Here is a tiny trained network, its code and every weight. The questions are about switching its units off for an input and a class, where a switched-off unit gives its printed mean instead of its output.

import numpy as np


def w(rows, s, z=0):
    codes = np.array(rows[::2]) - 128.0
    scale = np.full(codes.shape[1], s)
    scale[-1] = z or s
    return codes * scale


def f(y):
    return np.maximum(y, 0)


def log_softmax(a):
    a = a - a.max(-1, keepdims=True)
    return a - np.log(np.exp(a).sum(-1, keepdims=True))


def net(x, mask):
    res = np.array(x, float).reshape(1, 4) / 4 @ E
    y = f(res @ A[0][:, :-1].T + A[0][:, -1])
    res = res + np.where(mask, y, B[0][:, -1]) @ B[0][:, :-1]
    return log_softmax(res[-1] @ U[:, :-1].T + U[:, -1])


A, B = {}, {}
E = w([
[43,1,216,103,213,134,117,97],'x0',
[111,82,187,151,59,41,44,172],'x1',
[155,66,32,185,164,73,110,73],'x2',
[173,158,230,216,121,92,231,77],'x3',
],0.0097)
A[0] = w([
[185,189,95,180,93,102,75,158,41],'N0',
[84,210,245,65,89,222,122,190,151],'N1',
[79,105,94,83,116,157,74,188,83],'N2',
[79,124,66,61,149,148,87,173,197],'N3',
[77,117,140,159,57,83,112,136,121],'N4',
[164,90,154,154,87,75,74,124,203],'N5',
[128,88,126,199,102,95,91,231,106],'N6',
[169,135,85,132,223,238,182,139,35],'N7',
[70,89,164,114,138,79,137,153,11],'N8',
[153,105,157,132,105,71,89,183,76],'N9',
[118,53,185,117,170,124,105,107,135],'N10',
[183,204,59,150,90,127,107,170,68],'N11',
[66,72,125,143,175,113,114,77,62],'N12',
[82,125,70,96,140,139,113,150,60],'N13',
[116,64,157,50,203,136,169,132,4],'N14',
[236,155,84,135,47,137,113,143,129],'N15',
[161,128,92,97,179,209,189,98,223],'N16',
[155,94,66,171,147,74,105,74,135],'N17',
[141,107,170,97,62,103,39,180,98],'N18',
[155,126,81,179,182,106,103,72,184],'N19',
[136,152,231,199,127,73,233,65,127],'N20',
[133,187,97,157,122,172,125,115,9],'N21',
],0.011,0.0033)
B[0] = w([
[171,86,176,93,145,181,165,109,192],'N0',
[69,199,107,186,182,164,45,182,234],'N1',
[161,80,44,131,204,109,205,148,198],'N2',
[150,89,68,155,119,112,207,179,217],'N3',
[86,124,104,106,95,107,123,81,174],'N4',
[50,153,132,147,121,80,177,93,191],'N5',
[70,140,92,103,110,116,119,64,182],'N6',
[63,142,131,92,78,62,131,45,203],'N7',
[127,94,150,104,153,158,135,91,169],'N8',
[89,123,116,63,96,70,105,75,174],'N9',
[155,115,160,83,92,182,153,165,201],'N10',
[126,80,186,88,182,173,139,125,211],'N11',
[143,103,168,103,149,191,110,124,187],'N12',
[171,58,76,153,127,80,147,137,173],'N13',
[156,144,188,78,155,170,142,102,188],'N14',
[126,93,168,88,130,182,153,140,211],'N15',
[47,158,130,113,58,44,111,87,211],'N16',
[102,221,132,194,154,227,2,191,190],'N17',
[92,126,142,153,121,99,144,99,197],'N18',
[51,170,112,164,157,159,128,170,186],'N19',
[177,50,62,157,186,70,182,166,249],'N20',
[122,120,149,116,148,125,130,104,161],'N21',
],0.0096,0.016)
U = w([
[32,148,121,87,87,51,166,14,115],'0',
[181,97,240,28,164,252,198,128,105],'1',
[214,83,21,216,183,73,241,176,93],'2',
[64,192,106,254,182,216,35,194,114],'3',
[107,134,126,164,99,144,179,159,248],'4',
[218,161,144,113,41,103,30,93,115],'5',
],0.0088,0.013)

Each question gives the input, the list of numbers given to net, and the class t.
The units are the neurons (one row each of A and B). Each row of codes is followed by its name. A weight is (code - 128) times the scale printed after its matrix; where a second scale follows, it is the last column's (A, B and U).
mask holds one flag per neuron, in row order. A switched-off neuron (its flag False) gives its mean, the last column of its row in B, instead of its output. The means were averaged over made-up inputs and are rounded, as every weight is.
A unit's drop is (log p(t) with every unit on - log p(t) with that unit switched off) / (log p(t) with every unit on - log p(t) with every unit switched off).
The circuit of an input: a set's keep is (log p(t) with only the set's units on - log p(t) with every unit switched off) / (log p(t) with every unit on - log p(t) with every unit switched off). Starting from the 12 units with the biggest drops (on a tie, the unit counted first), units are removed one at a time, each time the one whose removal leaves the highest keep (on an exact tie, the one counted first), for as long as the keep stays at least 0.8.
circuit, biggest first: the units of the circuit, biggest drop first
k most important neurons: the k neurons with the biggest drops, biggest first
drop when u is switched off: that unit's drop, to one decimal
input [-2,-5,-7,2], class 3: circuit, biggest first	N1
input [-1,1,6,-5], class 3: 2 most important neurons	N17, N20
input [-6,-7,-7,5], class 0: 3 most important neurons	N7, N16, N17
input [0,6,8,-4], class 3: 4 most important neurons	N17, N7, N16, N19
input [-1,8,-6,-7], class 0: 3 most important neurons	N20, N9, N6
input [7,3,7,6], class 1: 3 most important neurons	N10, N1, N12
input [-6,-3,-5,-8], class 2: 2 most important neurons	N3, N2
input [-6,-1,8,6], class 3: 2 most important neurons	N17, N19
input [6,-8,7,2], class 0: 3 most important neurons	N7, N16, N1
input [5,7,4,8], class 2: 2 most important neurons	N20, N16
input [-5,8,4,-7], class 0: 2 most important neurons	N6, N20
input [-7,-5,-4,-7], class 1: 2 most important neurons	N11, N20
input [-7,-6,-3,7], class 1: 3 most important neurons	N11, N15, N3
input [6,-8,-3,8], class 0: circuit, biggest first	N16
input [2,4,-5,6], class 2: 2 most important neurons	N20, N17
input [-3,3,4,-2], class 3: 3 most important neurons	N17, N7, N16
input [3,5,-1,-6], class 2: drop when N2 is switched off	1.3
input [-3,1,-4,0], class 3: drop when N1 is switched off	0.9
input [4,-7,-2,-5], class 0: drop when N16 is switched off	0.2
input [2,-4,-2,-6], class 2: circuit, biggest first	N3
input [-3,-4,8,2], class 3: drop when N17 is switched off	0.5
